Below is a small trained network, with its code and all its weights. Each question gives an input and a class and asks what happens when units are switched off, that is, made to give their printed mean instead of their output.

import numpy as np


def w(rows, s, z=0):
    codes = np.array(rows[::2]) - 128.0
    scale = np.full(codes.shape[1], s)
    scale[-1] = z or s
    return codes * scale


def f(y):
    return np.maximum(y, 0)


def log_softmax(a):
    a = a - a.max(-1, keepdims=True)
    return a - np.log(np.exp(a).sum(-1, keepdims=True))


def net(x, mask):
    res = np.array(x, float).reshape(1, 3) / 4 @ E
    y = f(res @ A[0][:, :-1].T + A[0][:, -1])
    res = res + np.where(mask, y, B[0][:, -1]) @ B[0][:, :-1]
    return log_softmax(res[-1] @ U[:, :-1].T + U[:, -1])


A, B = {}, {}
E = w([
[198,191,183,31,203,126,224,145],'x0',
[108,90,155,66,210,255,39,162],'x1',
[118,205,211,166,192,56,48,53],'x2',
],0.0084)
A[0] = w([
[123,136,226,128,152,149,75,98,65],'neuron 0',
[120,113,105,135,48,77,227,115,57],'neuron 1',
[138,221,193,67,148,110,208,135,31],'neuron 2',
[47,93,118,213,79,180,65,77,50],'neuron 3',
[156,27,125,97,35,220,239,220,87],'neuron 4',
[150,209,248,193,181,2,31,71,111],'neuron 5',
[61,93,114,186,53,80,55,116,23],'neuron 6',
[202,198,191,59,170,144,238,146,16],'neuron 7',
[53,132,82,185,75,139,104,120,8],'neuron 8',
[131,91,166,113,191,243,49,181,1],'neuron 9',
[161,193,112,150,87,72,179,39,53],'neuron 10',
[117,151,94,180,131,37,225,70,16],'neuron 11',
[136,171,128,222,58,9,201,133,85],'neuron 12',
],0.007,0.0048)
B[0] = w([
[146,180,22,171,154,169,109,174,166],'neuron 0',
[61,136,82,78,161,159,55,199,192],'neuron 1',
[63,99,182,162,109,48,192,57,185],'neuron 2',
[79,64,178,130,106,89,159,1,190],'neuron 3',
[143,196,37,238,106,139,174,174,233],'neuron 4',
[197,208,58,205,15,149,132,159,243],'neuron 5',
[80,115,202,153,127,86,193,74,179],'neuron 6',
[54,69,206,175,119,82,208,10,202],'neuron 7',
[53,92,136,158,124,86,198,80,159],'neuron 8',
[22,167,126,40,189,190,15,140,191],'neuron 9',
[89,168,106,70,180,158,70,151,182],'neuron 10',
[61,184,100,42,200,147,44,134,185],'neuron 11',
[112,139,124,29,203,174,69,160,221],'neuron 12',
],0.008,0.011)
U = w([
[67,124,133,26,208,180,17,174,3],'0',
[64,23,192,171,99,52,211,2,34],'1',
[184,179,41,227,33,156,147,196,106],'2',
[183,116,85,149,85,134,126,162,220],'3',
],0.0081,0.0042)

Each question gives the input, the list of numbers given to net, and the class t.
The units are the neurons (one row each of A and B). Each row of codes is followed by its name. A weight is (code - 128) times the scale printed after its matrix; where a second scale follows, it is the last column's (A, B and U).
mask holds one flag per neuron, in row order. A switched-off neuron (its flag False) gives its mean, the last column of its row in B, instead of its output. The means were averaged over made-up inputs and are rounded, as every weight is.
A unit's drop is (log p(t) with every unit on - log p(t) with that unit switched off) / (log p(t) with every unit on - log p(t) with every unit switched off).
The circuit of an input: a set's keep is (log p(t) with only the set's units on - log p(t) with every unit switched off) / (log p(t) with every unit on - log p(t) with every unit switched off). Starting from the 12 units with the biggest drops (on a tie, the unit counted first), units are removed one at a time, each time the one whose removal leaves the highest keep (on an exact tie, the one counted first), for as long as the keep stays at least 0.8.
circuit, biggest first: the units of the circuit, biggest drop first
k most important neurons: the k neurons with the biggest drops, biggest first
drop when u is switched off: that unit's drop, to one decimal
input [4,6,-7], class 2: 2 most important neurons : neuron 4; neuron 12
input [-6,1,-5], class 1: circuit, biggest first : neuron 3
input [-8,-1,-8], class 1: 4 most important neurons : neuron 3; neuron 5; neuron 6; neuron 8
input [-4,-4,4], class 0: 2 most important neurons : neuron 12; neuron 4
input [-4,0,-4], class 1: 2 most important neurons : neuron 5; neuron 3
input [-8,-8,5], class 0: 3 most important neurons : neuron 12; neuron 11; neuron 10
input [6,-7,7], class 0: 4 most important neurons : neuron 12; neuron 11; neuron 10; neuron 4
input [-1,-8,-8], class 0: 4 most important neurons : neuron 12; neuron 1; neuron 5; neuron 11
input [-1,3,2], class 3: 4 most important neurons : neuron 12; neuron 11; neuron 1; neuron 10
input [8,7,4], class 1: 2 most important neurons : neuron 7; neuron 2
input [0,-5,6], class 2: 2 most important neurons : neuron 5; neuron 9
input [8,-6,-1], class 1: 3 most important neurons : neuron 7; neuron 2; neuron 9
input [-7,-8,4], class 0: 3 most important neurons : neuron 12; neuron 11; neuron 10
input [8,-3,-5], class 1: circuit, biggest first : neuron 7
input [-5,3,8], class 2: drop when neuron 7 is switched off : 0.0
input [4,4,-8], class 2: drop when neuron 4 is switched off : 1.3
input [2,7,-8], class 2: drop when neuron 1 is switched off : 0.2
